Here is a tiny trained network, its code and every weight. The questions are about switching its units off for an input and a class, where a switched-off unit gives its printed mean instead of its output.

import numpy as np


def w(rows, s, z=0):
    codes = np.array(rows[::2]) - 128.0
    scale = np.full(codes.shape[1], s)
    scale[-1] = z or s
    return codes * scale


def norm(h):
    return h / np.sqrt((h * h).mean(-1, keepdims=True) + 1e-5)


def f(y):
    return y / 2 * (1 + np.tanh(0.7978845608 * (y + 0.044715 * y**3)))


def log_softmax(a):
    a = a - a.max(-1, keepdims=True)
    return a - np.log(np.exp(a).sum(-1, keepdims=True))


def net(x, mask):
    res = np.array(x, float).reshape(1, 8) / 4 @ E
    u = 0
    for l in range(2):
        y = f(norm(res) @ A[l][:, :-1].T + A[l][:, -1])
        res = res + np.where(mask[u : u + 4], y, B[l][:, -1]) @ B[l][:, :-1]
        u += 4
    return log_softmax(norm(res)[-1] @ U[:, :-1].T + U[:, -1])


A, B = {}, {}
E = w([
[64,174,130,84,99,163,150,88,82],'x0',
[127,132,90,38,133,111,134,139,212],'x1',
[58,130,201,166,186,177,143,144,130],'x2',
[168,94,160,80,226,145,45,157,85],'x3',
[170,128,190,165,119,119,84,141,164],'x4',
[110,66,11,175,118,109,141,131,94],'x5',
[174,172,148,124,148,211,178,109,85],'x6',
[110,179,174,178,178,228,186,254,104],'x7',
],0.0072)
A[0] = w([
[216,118,181,166,33,163,143,135,89,41],'0.n0',
[115,150,169,131,75,98,148,185,254,3],'0.n1',
[119,125,144,81,188,116,69,145,121,28],'0.n2',
[131,120,38,132,154,126,139,191,113,26],'0.n3',
],0.0062,0.0032)
B[0] = w([
[148,115,187,129,156,39,82,131,46,186],'0.n0',
[155,88,243,152,71,99,177,179,190,248],'0.n1',
[154,116,164,68,248,149,194,151,154,193],'0.n2',
[204,155,80,160,116,185,126,210,186,162],'0.n3',
],0.012,0.0011)
A[1] = w([
[29,69,163,219,110,254,191,191,25,1],'1.n0',
[96,67,151,178,111,139,164,152,102,118],'1.n1',
[168,205,178,169,128,105,90,126,51,65],'1.n2',
[144,45,147,79,224,166,104,124,136,101],'1.n3',
],0.0074,0.0043)
B[1] = w([
[53,174,107,183,254,134,181,88,135,254],'1.n0',
[180,207,118,135,152,67,76,73,134,168],'1.n1',
[237,81,124,182,124,156,185,108,82,186],'1.n2',
[97,147,117,70,136,119,27,193,189,234],'1.n3',
],0.0098,0.0039)
U = w([
[123,155,249,155,60,73,146,147,243,65],'0',
[132,121,191,39,210,146,27,198,189,91],'1',
[78,179,155,222,231,150,155,127,136,186],'2',
[101,87,90,98,48,63,94,26,139,255],'3',
[170,91,54,131,85,180,163,219,147,44],'4',
[77,154,191,59,124,223,204,90,107,72],'5',
[224,102,209,161,130,132,109,94,45,45],'6',
],0.014,0.0026)

Each question gives the input, the list of numbers given to net, and the class t.
The units are the neurons (one row each of A and B). Each row of codes is followed by its name. A weight is (code - 128) times the scale printed after its matrix; where a second scale follows, it is the last column's (A, B and U).
mask holds one flag per neuron, layer by layer. A switched-off neuron (its flag False) gives its mean, the last column of its row in B, instead of its output. The means were averaged over made-up inputs and are rounded, as every weight is.
A unit's drop is (log p(t) with every unit on - log p(t) with that unit switched off) / (log p(t) with every unit on - log p(t) with every unit switched off).
The circuit of an input: a set's keep is (log p(t) with only the set's units on - log p(t) with every unit switched off) / (log p(t) with every unit on - log p(t) with every unit switched off). Starting from all 8 units, units are removed one at a time, each time the one whose removal leaves the highest keep (on an exact tie, the one counted first), for as long as the keep stays at least 0.8.
circuit, biggest first: the units of the circuit, biggest drop first
k most important neurons: the k neurons with the biggest drops, biggest first
drop of u: that unit's drop, to one decimal
input [6,-6,-6,2,-4,-3,-2,2], class 6: circuit, biggest first -> (1.n2)
input [4,-6,8,4,-4,-6,2,-8], class 1: 3 most important neurons -> (1.n3, 0.n2, 1.n0)
input [-6,-7,6,7,6,7,-1,-1], class 1: 2 most important neurons -> (1.n3, 0.n2)
input [-8,-2,-2,1,-8,-1,2,1], class 4: 2 most important neurons -> (0.n3, 1.n0)
input [-5,-1,-3,1,5,-7,8,1], class 6: circuit, biggest first -> (1.n2, 0.n0)
input [3,-6,1,0,6,0,6,1], class 6: 2 most important neurons -> (0.n0, 1.n2)
input [-4,-4,-4,-3,-3,-2,1,-1], class 6: 2 most important neurons -> (0.n0, 1.n2)
input [-8,3,3,0,4,-6,-5,4], class 0: drop of 0.n1 -> 1.3
input [6,-1,1,7,-3,3,5,-2], class 1: drop of 1.n3 -> 1.0
input [7,0,3,-5,0,-1,5,5], class 2: drop of 1.n0 -> 0.9
input [-7,7,-1,-7,-3,-2,2,7], class 0: drop of 0.n1 -> 0.9
